Here is a tiny trained network, its code and every weight. The questions are about switching its units off for an input and a target symbol, where a switched-off unit gives its printed mean instead of its output.

import numpy as np


def w(rows, s, z=0):
    codes = np.array(rows[::2]) - 128.0
    scale = np.full(codes.shape[1], s)
    scale[-1] = z or s
    return codes * scale


def norm(h):
    return h / np.sqrt((h * h).mean(-1, keepdims=True) + 1e-5)


def f(y):
    return np.maximum(y, 0)


def softmax(a):
    e = np.exp(a - a.max(-1, keepdims=True))
    return e / e.sum(-1, keepdims=True)


def log_softmax(a):
    a = a - a.max(-1, keepdims=True)
    return a - np.log(np.exp(a).sum(-1, keepdims=True))


def net(x, mask):
    ids = ['αβγδεζηθλμξπσφψω'.index(c) for c in x.split()]
    T = len(ids)
    res = E[ids] + P[:T]
    u = 0
    for l in range(2):
        q, k, v = (norm(res) @ M[l].T for M in (Q, K, V))
        z = softmax(np.where(np.tri(T) > 0, q @ k.T / 3**0.5, -1e9)) @ v
        res = res + np.where(mask[u], z, O[l][:, -1]) @ O[l][:, :-1]
        u += 1
        y = f(norm(res) @ A[l][:, :-1].T + A[l][:, -1])
        res = res + np.where(mask[u : u + 4], y, B[l][:, -1]) @ B[l][:, :-1]
        u += 4
    return log_softmax(norm(res)[-1] @ U[:, :-1].T + U[:, -1])


Q, K, V, O, A, B = {}, {}, {}, {}, {}, {}
E = w([
[144,165,178],'α',
[154,109,139],'β',
[113,129,149],'γ',
[94,123,145],'δ',
[150,116,143],'ε',
[110,145,146],'ζ',
[128,255,155],'η',
[113,145,107],'θ',
[117,144,141],'λ',
[152,127,136],'μ',
[114,149,146],'ξ',
[160,108,119],'π',
[91,168,88],'σ',
[113,121,150],'φ',
[143,121,130],'ψ',
[147,96,136],'ω',
],0.037)
P = w([
[200,38,24],'0',
[108,3,171],'1',
[105,28,139],'2',
[116,42,130],'3',
[186,156,59],'4',
[136,106,119],'5',
[189,154,92],'6',
[143,114,104],'7',
[185,160,100],'8',
[150,104,113],'9',
[175,118,114],'10',
[117,60,116],'11',
[250,202,94],'12',
],0.0038)
Q[0] = w([
[56,135,253],'0.h1',
[155,114,92],'0.h1',
[142,138,188],'0.h1',
],0.018)
K[0] = w([
[160,103,187],'0.h1',
[59,211,96],'0.h1',
[92,102,251],'0.h1',
],0.013)
V[0] = w([
[129,162,53],'0.h1',
[119,181,59],'0.h1',
[155,168,254],'0.h1',
],0.0079)
O[0] = w([
[157,177,2,24],'0.h1',
[183,135,182,20],'0.h1',
[142,145,98,252],'0.h1',
],0.0084,0.0037)
A[0] = w([
[225,208,51,150],'0.n1',
[254,16,136,254],'0.n2',
[149,70,202,73],'0.n3',
[78,133,165,147],'0.n4',
],0.0099,0.005)
B[0] = w([
[161,111,145,175],'0.n1',
[248,83,173,255],'0.n2',
[142,236,93,172],'0.n3',
[158,26,107,184],'0.n4',
],0.011,0.0095)
Q[1] = w([
[70,110,211],'1.h1',
[115,254,85],'1.h1',
[230,107,143],'1.h1',
],0.0079)
K[1] = w([
[166,175,122],'1.h1',
[114,2,95],'1.h1',
[127,105,175],'1.h1',
],0.0099)
V[1] = w([
[128,184,247],'1.h1',
[155,104,150],'1.h1',
[138,117,179],'1.h1',
],0.014)
O[1] = w([
[56,154,187,255],'1.h1',
[191,2,178,243],'1.h1',
[196,116,251,238],'1.h1',
],0.0085,0.0044)
A[1] = w([
[193,174,175,254],'1.n1',
[172,83,173,202],'1.n2',
[105,205,46,43],'1.n3',
[2,103,97,208],'1.n4',
],0.0087,0.0044)
B[1] = w([
[60,122,112,244],'1.n1',
[92,74,5,253],'1.n2',
[208,156,131,135],'1.n3',
[83,214,81,172],'1.n4',
],0.012,0.0083)
U = w([
[160,109,150,81],'α',
[138,123,135,27],'β',
[140,122,134,33],'γ',
[122,90,133,49],'δ',
[78,98,248,109],'ε',
[126,100,23,67],'ζ',
[82,77,119,79],'η',
[178,59,148,254],'θ',
[130,111,123,67],'λ',
[104,180,187,243],'μ',
[106,72,153,46],'ξ',
[134,116,133,16],'π',
[133,110,148,87],'σ',
[121,104,122,33],'φ',
[136,177,52,190],'ψ',
[162,74,171,154],'ω',
],0.015,0.0052)

Each question gives the input, a string of symbols that net reads in full, and the target symbol t.
The units are the heads (3 rows each of Q, K, V and O) and the neurons (one row each of A and B). Each row of codes is followed by its name. A weight is (code - 128) times the scale printed after its matrix; where a second scale follows, it is the last column's (O, A, B and U).
mask holds one flag per unit, layer by layer, with each layer's heads first. A switched-off unit (its flag False) gives its mean, the last column of its rows in O or B, instead of its output. The means were averaged over made-up inputs and are rounded, as every weight is.
A unit's drop is (log p(t) with every unit on - log p(t) with that unit switched off) / (log p(t) with every unit on - log p(t) with every unit switched off).
The circuit of an input: a set's keep is (log p(t) with only the set's units on - log p(t) with every unit switched off) / (log p(t) with every unit on - log p(t) with every unit switched off). Starting from all 10 units, units are removed one at a time, each time the one whose removal leaves the highest keep (on an exact tie, the one counted first), for as long as the keep stays at least 0.8.
units of the circuit, in order: the units of the circuit, biggest drop first
most important unit: the unit with the biggest drop
k most important neurons: the k neurons with the biggest drops, biggest first
top k neurons in layer l: the k neurons of layer l with the biggest drops, biggest first
drop of u: that unit's drop, to one decimal
input θ δ ζ ξ, target ζ: 2 most important neurons => (0.n2 0.n4)
input ψ α ξ, target ε: units of the circuit, in order => (1.h1)
input ζ σ μ η ω α ε φ δ η ξ, target μ: top 2 neurons in layer 1 => (1.n2 1.n4)
input π θ β ζ δ λ γ, target ζ: 3 most important neurons => (0.n2 0.n4 0.n3)
input μ π δ γ θ γ, target ζ: units of the circuit, in order => (0.n2 1.h1)
input ω ξ α ζ β α α μ φ, target ε: units of the circuit, in order => (1.h1 0.n2)
input φ γ ξ θ ξ, target ζ: 2 most important neurons => (0.n2 0.n3)
input ξ λ ω α λ γ, target ε: units of the circuit, in order => (1.h1 0.n2 0.n3)
input ε π ξ δ ε π ζ η μ λ β η φ, target μ: 2 most important neurons => (0.n2 0.n4)
input λ π λ α ξ ξ, target ε: top 3 neurons in layer 0 => (0.n2 0.n3 0.n1)
input λ σ γ, target ψ: units of the circuit, in order => (0.n2 1.h1)
input η ζ α η ξ ξ λ, target μ: 3 most important neurons => (0.n2 0.n3 1.n2)
input μ ζ π π η ζ, target μ: 3 most important neurons => (0.n2 1.n2 1.n4)
input ε δ σ μ ψ σ φ, target ψ: most important unit => 0.n2
input λ π σ, target ψ: top 2 neurons in layer 1 => (1.n2 1.n3)
input ω ε ξ ψ γ α η δ π π η β λ, target μ: 4 most important neurons => (0.n2 0.n3 0.n4 1.n2)
input ψ γ ξ μ σ λ λ, target ψ: 2 most important neurons => (0.n2 1.n4)
input π ξ ω γ λ ξ σ μ β ξ, target ψ: top 3 neurons in layer 0 => (0.n2 0.n1 0.n4)
input σ η ξ, target μ: top 2 neurons in layer 1 => (1.n2 1.n4)
input ζ π φ λ δ α φ λ λ, target ε: most important unit => 1.h1
input ξ σ ξ θ φ β β ε ψ μ θ λ, target ζ: 2 most important neurons => (0.n2 0.n3)
input ξ ψ θ λ ξ λ φ φ, target ζ: top 2 neurons in layer 0 => (0.n2 0.n4)
input μ ψ ψ ξ ψ ξ σ δ λ, target ψ: drop of 1.h1 => 0.6
input ξ φ β μ β α, target ε: drop of 0.n1 => 0.0
input ε ψ γ ξ δ λ π γ σ ξ ψ η ζ, target μ: drop of 0.n4 => 0.1
input σ δ γ, target ψ: drop of 0.n2 => 0.7
input μ β σ ζ, target ψ: most important neuron => (0.n2)
